Here is a tiny trained network, its code and every weight. The questions are about switching its units off for an input and a target symbol, where a switched-off unit gives its printed mean instead of its output.

import numpy as np


def w(rows, s, z=0):
    codes = np.array(rows[::2]) - 128.0
    scale = np.full(codes.shape[1], s)
    scale[-1] = z or s
    return codes * scale


def norm(h):
    return h / np.sqrt((h * h).mean(-1, keepdims=True) + 1e-5)


def f(y):
    return np.maximum(y, 0)


def softmax(a):
    e = np.exp(a - a.max(-1, keepdims=True))
    return e / e.sum(-1, keepdims=True)


def log_softmax(a):
    a = a - a.max(-1, keepdims=True)
    return a - np.log(np.exp(a).sum(-1, keepdims=True))


def net(x, mask):
    ids = ['γεηλμστφψω'.index(c) for c in x.split()]
    T = len(ids)
    res = E[ids] + P[:T]
    r = norm(res)
    for j in range(3):
        rows = slice(2 * j, 2 * j + 2)
        q, k, v = (r @ M[0][rows].T for M in (Q, K, V))
        z = softmax(np.where(np.tri(T) > 0, q @ k.T / 2**0.5, -1e9)) @ v
        o = O[0][rows]
        res = res + np.where(mask[j], z, o[:, -1]) @ o[:, :-1]
    y = f(norm(res) @ A[0][:, :-1].T + A[0][:, -1])
    res = res + np.where(mask[3:11], y, B[0][:, -1]) @ B[0][:, :-1]
    return log_softmax(norm(res)[-1] @ U[:, :-1].T + U[:, -1])


Q, K, V, O, A, B = {}, {}, {}, {}, {}, {}
E = w([
[169,81,83,219],'γ',
[129,179,142,95],'ε',
[169,117,132,255],'η',
[148,51,92,120],'λ',
[111,136,169,175],'μ',
[158,155,156,100],'σ',
[89,157,120,193],'τ',
[157,87,140,126],'φ',
[119,59,119,130],'ψ',
[125,154,53,160],'ω',
],0.021)
P = w([
[72,192,182,1],'0',
[194,114,103,122],'1',
[194,105,94,130],'2',
[194,99,103,137],'3',
[197,106,103,133],'4',
[191,99,100,134],'5',
[195,93,101,136],'6',
[192,97,98,133],'7',
[193,98,103,135],'8',
],0.0072)
Q[0] = w([
[122,181,187,118],'H1',
[183,228,152,102],'H1',
[161,145,192,50],'H2',
[177,248,168,91],'H2',
[174,96,66,84],'H3',
[189,100,185,37],'H3',
],0.014)
K[0] = w([
[48,160,126,126],'H1',
[14,139,127,19],'H1',
[77,200,97,116],'H2',
[90,184,148,19],'H2',
[150,163,3,20],'H3',
[254,155,178,76],'H3',
],0.0094)
V[0] = w([
[85,110,114,103],'H1',
[247,82,91,111],'H1',
[167,146,98,63],'H2',
[177,132,163,118],'H2',
[140,66,122,158],'H3',
[125,147,150,204],'H3',
],0.013)
O[0] = w([
[131,34,76,132,92],'H1',
[85,141,202,230,255],'H1',
[58,147,123,109,179],'H2',
[76,166,95,166,181],'H2',
[155,216,99,96,88],'H3',
[31,11,68,2,106],'H3',
],0.0066,0.0053)
A[0] = w([
[162,72,136,145,55],'N1',
[86,171,123,200,187],'N2',
[190,161,140,124,29],'N3',
[57,151,117,98,184],'N4',
[69,175,2,148,6],'N5',
[151,137,158,98,32],'N6',
[193,90,80,121,251],'N7',
[121,110,123,67,107],'N8',
],0.014,0.0022)
B[0] = w([
[84,146,193,143,171],'N1',
[137,80,47,111,254],'N2',
[90,100,129,121,175],'N3',
[254,86,91,109,162],'N4',
[84,186,164,123,196],'N5',
[134,92,140,96,149],'N6',
[52,127,115,179,191],'N7',
[147,127,71,218,148],'N8',
],0.0086,0.0083)
U = w([
[58,247,84,145,135],'γ',
[64,59,39,77,112],'ε',
[139,168,165,93,253],'η',
[201,113,70,172,86],'λ',
[185,187,155,190,96],'μ',
[2,113,138,112,107],'σ',
[103,36,134,83,133],'τ',
[244,148,39,103,128],'φ',
[185,131,77,162,78],'ψ',
[185,28,50,92,91],'ω',
],0.009,0.0067)

Each question gives the input, a string of symbols that net reads in full, and the target symbol t.
The units are the heads (2 rows each of Q, K, V and O) and the neurons (one row each of A and B). Each row of codes is followed by its name. A weight is (code - 128) times the scale printed after its matrix; where a second scale follows, it is the last column's (O, A, B and U).
mask holds one flag per unit, heads first, then neurons. A switched-off unit (its flag False) gives its mean, the last column of its rows in O or B, instead of its output. The means were averaged over made-up inputs and are rounded, as every weight is.
A unit's drop is (log p(t) with every unit on - log p(t) with that unit switched off) / (log p(t) with every unit on - log p(t) with every unit switched off).
The circuit of an input: a set's keep is (log p(t) with only the set's units on - log p(t) with every unit switched off) / (log p(t) with every unit on - log p(t) with every unit switched off). Starting from all 11 units, units are removed one at a time, each time the one whose removal leaves the highest keep (on an exact tie, the one counted first), for as long as the keep stays at least 0.8.
circuit, biggest first: the units of the circuit, biggest drop first
k most important neurons: the k neurons with the biggest drops, biggest first
heads that matter: for each layer, one digit per head in row order, 1 if its drop is at least 0.15 and else 0, layers parted by /
drop of u: that unit's drop, to one decimal
input μ φ σ, target φ: circuit, biggest first	(H1)
input ε σ ψ ω ω ψ ψ μ, target ω: circuit, biggest first	(H3, N4)
input ψ φ ω ω σ σ, target σ: circuit, biggest first	(H1, N7, N2)
input ω σ μ, target ω: circuit, biggest first	(N4, H3)
input μ λ ω ω ε, target φ: 2 most important neurons	(N4, N8)
input η λ ε σ, target γ: heads that matter	111
input σ φ φ φ σ ψ ε, target φ: heads that matter	010
input φ σ γ ω γ λ τ τ, target ε: 2 most important neurons	(N4, N5)
input μ σ ω τ φ σ σ, target φ: drop of N4	-0.1
input λ η ψ τ φ, target μ: drop of H3	0.2
input ω ω σ ψ σ, target τ: drop of H2	0.1
input ω η η ε σ, target τ: drop of N4	0.0
